Look-ups in named tables: a row name and a column name give one cell, copied from the table.

ropav
         teni  puzumi  pugivi
tazofod   143     110     102
rozes      75     135     132
roz       195     105     123
pib       126     101      99
fel       143     143      61
luk       126     245       5

fel, puzumi: 143
luk, pugivi: 5
roz, puzumi: 105
tazofod, teni: 143
pib, teni: 126
pib, puzumi: 101
luk, teni: 126
roz, teni: 195
rozes, puzumi: 135
fel, teni: 143
fel, pugivi: 61
rozes, teni: 75
roz, pugivi: 123
rozes, pugivi: 132
tazofod, pugivi: 102
tazofod, puzumi: 110
pib, pugivi: 99
luk, puzumi: 245
Which row has the largest pugivi? rozes

faz:
columns: vob, doseve, fulal, lumara, lukodis, pep, zub
gurideg: [162, 139, 110, 179, 105, 151, 108]
bip: [182, 174, 179, 118, 154, 126, 187]
dobuve: [110, 172, 148, 166, 128, 134, 146]
funagu: [64, 156, 220, 248, 126, 192, 114]
libavok: [33, 126, 217, 201, 177, 196, 102]
boz: [188, 185, 114, 93, 179, 194, 102]
vel: [150, 120, 147, 154, 139, 143, 149]

bip, zub -> 187
dobuve, lumara -> 166
vel, lumara -> 154
boz, lukodis -> 179
boz, zub -> 102
bip, doseve -> 174
libavok, vob -> 33
funagu, lukodis -> 126
libavok, pep -> 196
vel, doseve -> 120
libavok, zub -> 102
dobuve, pep -> 134
gurideg, fulal -> 110
dobuve, fulal -> 148
libavok, doseve -> 126
vel, vob -> 150
gurideg, vob -> 162
bip, vob -> 182
boz, doseve -> 185

sasuz:
         pani  bot  nifar  sepa  moditop
dezu      501  481    389   518      510
zurob     513  514    538   547      519
biz       474  861    516   552      520
pev       519  165    526   532      515
tudepo    521  505    528   318      504
zef       505  512    500   514      511
gunep     510  502    466   482      513
zoga      525  261    491   514      510
zader     483  508    454   552      510
vekasur   513  484    246   613      519

What is the pani of biz in sasuz?
474
What is the pani of tudepo in sasuz?
521
What is the bot of dezu in sasuz?
481
What is the sepa of dezu in sasuz?
518
What is the moditop of zurob in sasuz?
519
What is the sepa of vekasur in sasuz?
613
What is the sepa of biz in sasuz?
552
What is the bot of pev in sasuz?
165
Row with the largest sepa: vekasur

fosik
        tidota  tutudoz   temi  surime
nik      7.105    5.117  7.219   5.952
koz      3.746    4.953  3.179   5.529
rivik    5.472    3.747  6.008   4.797
zimesa   1.420    8.243  3.008   4.100
tagunu   5.456    3.401  5.536   5.824
kepor    3.961    6.904  4.955   6.934
fotopi   7.063    4.831  3.996   5.942

zimesa, surime -> 4.100
kepor, surime -> 6.934
rivik, temi -> 6.008
kepor, tutudoz -> 6.904
tagunu, surime -> 5.824
kepor, tidota -> 3.961
tagunu, tutudoz -> 3.401
fotopi, temi -> 3.996
nik, tutudoz -> 5.117
koz, tidota -> 3.746
rivik, tidota -> 5.472
koz, surime -> 5.529
koz, tutudoz -> 4.953
rivik, tutudoz -> 3.747
nik, temi -> 7.219
fotopi, surime -> 5.942
nik, tidota -> 7.105
rivik, surime -> 4.797
tagunu, temi -> 5.536

ridovi.csv
,tatoze,daved,vovu,tefu,kagika,nomuzer
lala,112,119,140,100,83,126
fus,188,70,101,121,216,63
vesovun,120,130,87,95,99,123
sako,177,72,126,104,122,123
figigut,122,98,118,109,98,76
kal,141,154,150,134,108,118
gude,63,29,211,176,56,57
risifud,137,118,109,93,121,111
dade,80,16,168,65,117,173
zevos,172,117,111,75,85,115
fis,230,190,145,113,21,87
kemalod,141,88,138,63,112,122
natut,129,106,137,109,101,123
pip,88,110,200,133,115,153

What is the daved of fis in ridovi? 190
What is the vovu of lala in ridovi? 140
What is the tatoze of pip in ridovi? 88
What is the daved of vesovun in ridovi? 130
What is the tatoze of gude in ridovi? 63
What is the tefu of lala in ridovi? 100
What is the kagika of fis in ridovi? 21
Row with the largest daved: fis

kivigov:
,perad,rekat,laruvu,golo,bopo
munop,5.460,5.862,7.926,5.323,3.370
mubudi,7.308,3.729,4.810,4.604,6.902
lifikob,4.356,6.276,4.320,7.650,5.108
nomosi,2.510,6.292,4.902,8.407,5.053
lakasov,5.900,5.338,2.887,2.419,5.496
ropafur,8.791,1.751,4.671,5.250,5.716
mon,3.791,7.203,4.554,3.239,9.832
zipali,2.727,5.457,5.362,4.191,6.166

What is the laruvu of mubudi in kivigov? 4.810
What is the bopo of lifikob in kivigov? 5.108
What is the bopo of lakasov in kivigov? 5.496
What is the perad of lakasov in kivigov? 5.900
What is the golo of munop in kivigov? 5.323
What is the golo of lakasov in kivigov? 2.419
What is the rekat of lakasov in kivigov? 5.338
What is the golo of lifikob in kivigov? 7.650
What is the laruvu of lakasov in kivigov? 2.887
What is the bopo of munop in kivigov? 3.370
What is the perad of nomosi in kivigov? 2.510
What is the bopo of zipali in kivigov? 6.166
What is the rekat of lifikob in kivigov? 6.276
What is the golo of mubudi in kivigov? 4.604
What is the rekat of nomosi in kivigov? 6.292
What is the laruvu of zipali in kivigov? 5.362
What is the laruvu of mon in kivigov? 4.554
What is the rekat of ropafur in kivigov? 1.751
What is the perad of mon in kivigov? 3.791
Which row has the largest golo? nomosi

